Here is a tiny trained network, its code and every weight. The questions are about switching its units off for an input and a target symbol, where a switched-off unit gives its printed mean instead of its output.

import numpy as np


def w(rows, s, z=0):
    codes = np.array(rows[::2]) - 128.0
    scale = np.full(codes.shape[1], s)
    scale[-1] = z or s
    return codes * scale


def f(y):
    return np.maximum(y, 0)


def softmax(a):
    e = np.exp(a - a.max(-1, keepdims=True))
    return e / e.sum(-1, keepdims=True)


def log_softmax(a):
    a = a - a.max(-1, keepdims=True)
    return a - np.log(np.exp(a).sum(-1, keepdims=True))


def net(x, mask):
    ids = ['ΓΔαεζηλψ'.index(c) for c in x.split()]
    T = len(ids)
    res = E[ids] + P[:T]
    u = 0
    for l in range(3):
        q, k, v = (res @ M[l].T for M in (Q, K, V))
        z = softmax(np.where(np.tri(T) > 0, q @ k.T / 2**0.5, -1e9)) @ v
        res = res + np.where(mask[u], z, O[l][:, -1]) @ O[l][:, :-1]
        u += 1
        y = f(res @ A[l][:, :-1].T + A[l][:, -1])
        res = res + np.where(mask[u : u + 8], y, B[l][:, -1]) @ B[l][:, :-1]
        u += 8
    return log_softmax(res[-1] @ U[:, :-1].T + U[:, -1])


Q, K, V, O, A, B = {}, {}, {}, {}, {}, {}
E = w([
[119,181,202,92,103,142,171],'Γ',
[143,69,136,162,108,113,172],'Δ',
[143,126,115,54,118,125,222],'α',
[76,139,200,60,130,153,88],'ε',
[107,168,114,168,82,166,145],'ζ',
[172,121,144,121,102,250,141],'η',
[82,105,99,142,141,163,112],'λ',
[140,143,130,126,186,129,153],'ψ',
],0.023)
P = w([
[1,147,104,186,104,177,80],'0',
[43,206,130,158,125,100,139],'1',
[53,79,118,144,133,91,139],'2',
[131,149,77,157,119,51,105],'3',
[146,217,104,140,95,83,129],'4',
[109,207,176,106,117,143,199],'5',
[129,187,173,117,109,130,184],'6',
[159,139,135,148,117,89,146],'7',
[142,149,156,129,106,122,174],'8',
[153,169,133,145,98,115,153],'9',
],0.0061)
Q[0] = w([
[233,99,93,160,186,63,108],'L0H0',
[122,237,137,127,165,28,3],'L0H0',
],0.0056)
K[0] = w([
[16,215,124,252,241,178,85],'L0H0',
[221,114,41,248,133,90,161],'L0H0',
],0.0047)
V[0] = w([
[105,231,63,25,220,153,129],'L0H0',
[129,154,141,57,50,253,224],'L0H0',
],0.0052)
O[0] = w([
[165,255,56,114,195,153,96,177],'L0H0',
[210,182,131,169,191,48,91,254],'L0H0',
],0.0096,0.0077)
A[0] = w([
[122,175,209,113,123,209,43,51],'L0N0',
[36,225,183,168,136,120,87,252],'L0N1',
[68,197,166,170,58,96,184,143],'L0N2',
[195,103,169,110,95,187,17,102],'L0N3',
[176,100,98,46,124,106,240,6],'L0N4',
[255,218,133,101,178,174,200,217],'L0N5',
[120,229,108,165,226,108,52,87],'L0N6',
[49,131,119,152,175,135,73,58],'L0N7',
],0.0055,0.0031)
B[0] = w([
[154,92,133,89,72,126,163,193],'L0N0',
[134,126,154,149,149,87,106,218],'L0N1',
[158,231,99,177,147,92,109,148],'L0N2',
[122,79,160,79,66,96,184,166],'L0N3',
[101,3,44,48,166,149,93,139],'L0N4',
[168,33,79,137,170,72,88,249],'L0N5',
[104,97,177,120,136,119,58,206],'L0N6',
[90,117,114,111,112,141,54,143],'L0N7',
],0.007,0.012)
Q[1] = w([
[216,31,17,127,75,173,248],'L1H0',
[107,39,87,72,49,209,253],'L1H0',
],0.0045)
K[1] = w([
[64,132,167,114,131,145,40],'L1H0',
[2,174,169,171,88,61,149],'L1H0',
],0.008)
V[1] = w([
[145,2,5,148,103,94,114],'L1H0',
[195,97,144,159,106,195,118],'L1H0',
],0.0062)
O[1] = w([
[79,73,150,172,169,95,100,249],'L1H0',
[146,210,255,80,137,146,117,140],'L1H0',
],0.0091,0.0018)
A[1] = w([
[220,186,178,117,150,166,166,158],'L1N0',
[96,198,125,125,198,143,64,89],'L1N1',
[165,62,93,156,91,92,47,41],'L1N2',
[174,189,180,114,112,113,102,3],'L1N3',
[165,118,36,175,168,126,160,122],'L1N4',
[19,70,134,139,76,204,60,99],'L1N5',
[149,122,82,89,210,181,137,151],'L1N6',
[1,108,182,108,114,237,133,126],'L1N7',
],0.007,0.0033)
B[1] = w([
[140,117,65,152,79,51,106,228],'L1N0',
[123,68,178,136,91,151,75,254],'L1N1',
[136,25,145,125,167,146,147,223],'L1N2',
[152,127,57,168,86,156,125,221],'L1N3',
[26,154,183,173,136,84,83,234],'L1N4',
[248,140,67,120,86,142,136,174],'L1N5',
[92,70,112,181,109,156,2,212],'L1N6',
[208,93,112,173,68,126,169,168],'L1N7',
],0.0066)
Q[2] = w([
[174,102,152,124,142,166,1],'L2H0',
[48,67,81,188,105,204,174],'L2H0',
],0.0077)
K[2] = w([
[171,69,156,84,151,253,80],'L2H0',
[103,138,21,228,169,116,144],'L2H0',
],0.0055)
V[2] = w([
[137,58,194,1,146,208,138],'L2H0',
[109,150,146,125,65,94,96],'L2H0',
],0.0052)
O[2] = w([
[62,179,87,19,1,80,139,229],'L2H0',
[105,92,98,238,232,52,108,254],'L2H0',
],0.007,0.0035)
A[2] = w([
[129,130,53,56,83,187,156,5],'L2N0',
[196,101,106,166,175,116,192,201],'L2N1',
[193,209,108,122,61,142,178,154],'L2N2',
[87,204,146,209,108,144,123,28],'L2N3',
[43,45,126,144,75,128,163,191],'L2N4',
[145,67,80,32,255,117,115,162],'L2N5',
[213,152,114,201,73,121,19,208],'L2N6',
[154,176,68,192,173,115,182,20],'L2N7',
],0.0075,0.0027)
B[2] = w([
[177,9,237,134,112,85,115,136],'L2N0',
[89,160,119,32,170,26,145,156],'L2N1',
[123,4,161,195,221,61,149,134],'L2N2',
[56,177,211,77,12,104,152,134],'L2N3',
[180,254,116,149,160,108,121,148],'L2N4',
[127,85,122,133,29,140,41,190],'L2N5',
[91,37,151,74,126,182,202,249],'L2N6',
[50,147,138,92,172,89,165,135],'L2N7',
],0.0079,0.018)
U = w([
[127,169,106,93,212,92,153,160],'Γ',
[170,154,153,243,70,11,177,207],'Δ',
[162,141,123,189,148,87,59,24],'α',
[86,228,76,6,116,130,82,205],'ε',
[10,129,152,195,60,131,175,2],'ζ',
[175,116,253,64,71,169,125,156],'η',
[121,90,110,156,118,202,176,153],'λ',
[42,144,144,161,188,238,100,164],'ψ',
],0.0067,0.0037)

Each question gives the input, a string of symbols that net reads in full, and the target symbol t.
The units are the heads (2 rows each of Q, K, V and O) and the neurons (one row each of A and B). Each row of codes is followed by its name. A weight is (code - 128) times the scale printed after its matrix; where a second scale follows, it is the last column's (O, A, B and U).
mask holds one flag per unit, layer by layer, with each layer's heads first. A switched-off unit (its flag False) gives its mean, the last column of its rows in O or B, instead of its output. The means were averaged over made-up inputs and are rounded, as every weight is.
A unit's drop is (log p(t) with every unit on - log p(t) with that unit switched off) / (log p(t) with every unit on - log p(t) with every unit switched off).
The circuit of an input: a set's keep is (log p(t) with only the set's units on - log p(t) with every unit switched off) / (log p(t) with every unit on - log p(t) with every unit switched off). Starting from the 12 units with the biggest drops (on a tie, the unit counted first), units are removed one at a time, each time the one whose removal leaves the highest keep (on an exact tie, the one counted first), for as long as the keep stays at least 0.8.
units of the circuit, in order: the units of the circuit, biggest drop first
most important unit: the unit with the biggest drop
k most important neurons: the k neurons with the biggest drops, biggest first
top k neurons in layer l: the k neurons of layer l with the biggest drops, biggest first
input η ε ε Γ ε Γ, target Δ: top neuron in layer 2 : L2N5
input ε ε ε α ε η η ζ, target η: 3 most important neurons : L2N6, L1N1, L2N3
input ε η ε α, target α: units of the circuit, in order : L0N4, L2N6, L2N5
input ψ α ε ε, target α: units of the circuit, in order : L1H0, L0N4
input Γ ε η ε Γ ε ζ, target ζ: units of the circuit, in order : L2N6, L2N3, L0N2, L2N7
input ε ε ψ ε η Δ Γ, target Δ: units of the circuit, in order : L1N0, L0N2
input λ ψ ζ λ, target λ: 2 most important neurons : L1N5, L0N5
input ψ ε η Γ α ε ψ Γ ε ψ, target α: 3 most important neurons : L0N5, L0N4, L2N5
input Δ ε Γ ζ ε, target Δ: top 3 neurons in layer 1 : L1N6, L1N7, L1N1
input ψ η ζ η ε α ε, target α: 3 most important neurons : L0N4, L0N5, L2N6
input α Δ ε Δ ζ, target ζ: 3 most important neurons : L2N3, L0N2, L0N5
input ε η ε ε η ε ψ Γ Γ ζ, target η: 3 most important neurons : L2N6, L2N3, L1N1
input λ Γ ε ε, target ε: 2 most important neurons : L2N6, L1N5
input λ ε ε ε ε ε Γ, target Γ: most important unit : L0N5
input Γ ε ε Γ, target Γ: 3 most important neurons : L0N5, L2N5, L2N7
input ε α ε Γ, target α: top 2 neurons in layer 0 : L0N5, L0N4
input ε ψ Γ λ α α ψ, target α: 2 most important neurons : L0N5, L2N5
input ε ε ε ζ η ε ε ε η ψ, target η: top 3 neurons in layer 1 : L1N1, L1N4, L1N6
input α λ α λ η Γ ε λ, target ψ: 2 most important neurons : L0N0, L0N3
input ε Δ λ ε ε ζ λ, target ψ: top neuron in layer 1 : L1N0
